Below are the code and all the weights of a small trained network. Each question names an input and a target symbol and asks about switching units off, where a switched-off unit gives its printed mean instead of its output.

import numpy as np


def w(rows, s, z=0):
    codes = np.array(rows[::2]) - 128.0
    scale = np.full(codes.shape[1], s)
    scale[-1] = z or s
    return codes * scale


def norm(h):
    return h / np.sqrt((h * h).mean(-1, keepdims=True) + 1e-5)


def f(y):
    return np.maximum(y, 0)


def softmax(a):
    e = np.exp(a - a.max(-1, keepdims=True))
    return e / e.sum(-1, keepdims=True)


def log_softmax(a):
    a = a - a.max(-1, keepdims=True)
    return a - np.log(np.exp(a).sum(-1, keepdims=True))


def net(x, mask):
    ids = ['Θαβγδηλξτφψ'.index(c) for c in x.split()]
    T = len(ids)
    res = E[ids] + P[:T]
    u = 0
    for l in range(2):
        r = norm(res)
        for j in range(2):
            rows = slice(3 * j, 3 * j + 3)
            q, k, v = (r @ M[l][rows].T for M in (Q, K, V))
            z = softmax(np.where(np.tri(T) > 0, q @ k.T / 3**0.5, -1e9)) @ v
            o = O[l][rows]
            res = res + np.where(mask[u + j], z, o[:, -1]) @ o[:, :-1]
        u += 2
        y = f(norm(res) @ A[l][:, :-1].T + A[l][:, -1])
        res = res + np.where(mask[u : u + 4], y, B[l][:, -1]) @ B[l][:, :-1]
        u += 4
    return log_softmax(norm(res)[-1] @ U[:, :-1].T + U[:, -1])


Q, K, V, O, A, B = {}, {}, {}, {}, {}, {}
E = w([
[170,63,118,98],'Θ',
[93,217,157,98],'α',
[165,101,128,135],'β',
[85,217,148,111],'γ',
[128,166,166,114],'δ',
[113,104,36,137],'η',
[115,95,35,140],'λ',
[90,171,113,165],'ξ',
[109,203,108,185],'τ',
[165,93,61,99],'φ',
[58,254,181,208],'ψ',
],0.0046)
P = w([
[65,123,108,112],'0',
[104,139,108,197],'1',
[229,175,1,66],'2',
[118,71,193,156],'3',
[112,130,131,176],'4',
[181,212,64,107],'5',
[105,73,181,142],'6',
[116,128,141,167],'7',
[192,206,100,134],'8',
[107,49,170,147],'9',
[119,128,152,165],'10',
[221,214,101,181],'11',
[48,94,117,127],'12',
],0.0048)
Q[0] = w([
[132,203,168,177],'0.h0',
[159,133,55,154],'0.h0',
[112,2,97,141],'0.h0',
[44,211,99,175],'0.h1',
[223,177,109,33],'0.h1',
[80,56,215,75],'0.h1',
],0.0052)
K[0] = w([
[87,202,133,150],'0.h0',
[137,141,54,131],'0.h0',
[219,2,132,112],'0.h0',
[80,155,130,155],'0.h1',
[213,128,182,67],'0.h1',
[117,92,73,90],'0.h1',
],0.0059)
V[0] = w([
[161,159,85,174],'0.h0',
[113,153,142,253],'0.h0',
[67,183,151,42],'0.h0',
[66,101,127,41],'0.h1',
[197,141,177,146],'0.h1',
[204,81,139,9],'0.h1',
],0.0037)
O[0] = w([
[208,108,184,14,162],'0.h0',
[133,61,118,21,210],'0.h0',
[72,130,2,156,134],'0.h0',
[159,107,123,189,95],'0.h1',
[192,169,107,240,102],'0.h1',
[3,161,32,189,1],'0.h1',
],0.0028,0.0034)
A[0] = w([
[52,252,79,37,246],'0.n0',
[254,199,121,113,252],'0.n1',
[97,177,230,11,135],'0.n2',
[142,52,103,125,159],'0.n3',
],0.0037,0.0013)
B[0] = w([
[221,87,194,133,243],'0.n0',
[219,231,126,254,252],'0.n1',
[184,21,27,214,230],'0.n2',
[242,161,20,92,166],'0.n3',
],0.0034)
Q[1] = w([
[122,119,196,138],'1.h0',
[162,54,101,75],'1.h0',
[118,102,145,209],'1.h0',
[205,200,99,82],'1.h1',
[151,254,136,128],'1.h1',
[159,190,99,118],'1.h1',
],0.008)
K[1] = w([
[123,166,192,146],'1.h0',
[181,173,118,118],'1.h0',
[73,147,150,177],'1.h0',
[219,115,171,142],'1.h1',
[249,155,156,144],'1.h1',
[254,164,187,155],'1.h1',
],0.0074)
V[1] = w([
[182,162,135,146],'1.h0',
[134,139,107,137],'1.h0',
[120,135,188,197],'1.h0',
[2,144,123,118],'1.h1',
[130,157,25,104],'1.h1',
[140,96,63,170],'1.h1',
],0.0052)
O[1] = w([
[77,183,131,180,184],'1.h0',
[150,189,130,165,137],'1.h0',
[87,121,39,122,163],'1.h0',
[141,176,127,212,3],'1.h1',
[176,103,4,125,124],'1.h1',
[122,66,85,146,175],'1.h1',
],0.005,0.0044)
A[1] = w([
[96,117,89,118,192],'1.n0',
[114,29,58,41,255],'1.n1',
[4,46,159,62,82],'1.n2',
[153,194,108,86,186],'1.n3',
],0.0039,0.00069)
B[1] = w([
[133,144,114,241,150],'1.n0',
[32,170,142,142,251],'1.n1',
[210,97,123,3,183],'1.n2',
[93,225,78,161,190],'1.n3',
],0.0048,0.0026)
U = w([
[224,210,25,75,227],'Θ',
[202,254,94,191,247],'α',
[69,99,53,177,117],'β',
[173,105,153,150,13],'γ',
[21,213,218,177,221],'δ',
[122,94,83,141,5],'η',
[74,123,47,106,39],'λ',
[199,77,141,55,92],'ξ',
[149,95,151,53,114],'τ',
[74,143,32,99,26],'φ',
[84,91,196,20,241],'ψ',
],0.0065,0.0017)

Each question gives the input, a string of symbols that net reads in full, and the target symbol t.
The units are the heads (3 rows each of Q, K, V and O) and the neurons (one row each of A and B). Each row of codes is followed by its name. A weight is (code - 128) times the scale printed after its matrix; where a second scale follows, it is the last column's (O, A, B and U).
mask holds one flag per unit, layer by layer, with each layer's heads first. A switched-off unit (its flag False) gives its mean, the last column of its rows in O or B, instead of its output. The means were averaged over made-up inputs and are rounded, as every weight is.
A unit's drop is (log p(t) with every unit on - log p(t) with that unit switched off) / (log p(t) with every unit on - log p(t) with every unit switched off).
The circuit of an input: a set's keep is (log p(t) with only the set's units on - log p(t) with every unit switched off) / (log p(t) with every unit on - log p(t) with every unit switched off). Starting from all 12 units, units are removed one at a time, each time the one whose removal leaves the highest keep (on an exact tie, the one counted first), for as long as the keep stays at least 0.8.
circuit, biggest first: the units of the circuit, biggest drop first
top k neurons: the k neurons with the biggest drops, biggest first
k most important neurons of layer l: the k neurons of layer l with the biggest drops, biggest first
heads that matter: for each layer, one digit per head in row order, 1 if its drop is at least 0.15 and else 0, layers parted by /
drop when u is switched off: that unit's drop, to one decimal
input δ ψ ψ δ, target δ: circuit, biggest first => [1.h1; 0.h0; 0.n0; 0.n3]
input ψ α τ α λ β τ, target ψ: top 3 neurons => [0.n1; 0.n0; 1.n2]
input δ λ α τ ψ γ β λ ψ ξ, target δ: top 4 neurons => [0.n2; 0.n0; 0.n1; 0.n3]
input ψ Θ β λ, target ψ: heads that matter => 10 / 00
input ψ ξ β ξ φ β α φ β ψ Θ, target ψ: heads that matter => 01 / 01
input δ β α ψ τ Θ α η ψ α, target δ: heads that matter => 11 / 01
input α β β φ Θ ψ λ, target α: top neuron => [0.n1]
input α Θ β β ψ ψ α ψ γ τ ψ τ α, target α: heads that matter => 11 / 01
input ψ β τ β λ λ τ Θ ψ Θ ξ τ ψ, target ψ: circuit, biggest first => [1.n2; 0.n1]
input α ξ α β α ψ ψ η β β λ ψ τ, target α: top 2 neurons => [0.n1; 0.n3]
input φ τ Θ β Θ ψ Θ Θ Θ, target α: heads that matter => 11 / 00
input ψ τ ψ β γ λ τ, target ψ: top 3 neurons => [0.n0; 0.n1; 1.n2]
input ψ φ ψ α ξ τ η ψ γ ξ, target ψ: top 4 neurons => [0.n0; 1.n2; 1.n1; 0.n1]
input α τ β β, target α: 3 most important neurons of layer 0 => [0.n1; 0.n3; 0.n0]
input φ α ξ ψ α γ τ Θ, target ψ: 2 most important neurons of layer 1 => [1.n1; 1.n3]
input ψ η η ψ η ψ η, target ψ: top 3 neurons => [0.n1; 1.n1; 0.n2]
input ψ τ φ λ, target ψ: 2 most important neurons of layer 0 => [0.n0; 0.n1]
input δ Θ β λ ψ τ λ ψ β ξ, target δ: top 3 neurons => [0.n1; 0.n2; 0.n0]
input δ α δ ξ ψ β β α τ δ, target δ: top 4 neurons => [0.n2; 0.n1; 0.n0; 0.n3]
input ψ γ τ φ, target ψ: top 2 neurons => [0.n0; 1.n1]
input ψ τ λ ξ, target ψ: top 2 neurons => [0.n0; 0.n1]
input ξ ψ η η, target ψ: top neuron => [0.n0]
input ψ η ψ φ, target ψ: 2 most important neurons of layer 0 => [0.n0; 0.n2]
input α ψ γ β, target α: drop when 0.n1 is switched off => 0.7
input δ ψ β γ η ξ φ α γ Θ ψ φ β, target δ: drop when 0.h1 is switched off => 0.7
input δ φ φ φ τ Θ ψ φ α γ β ξ β, target δ: drop when 1.n1 is switched off => -0.1
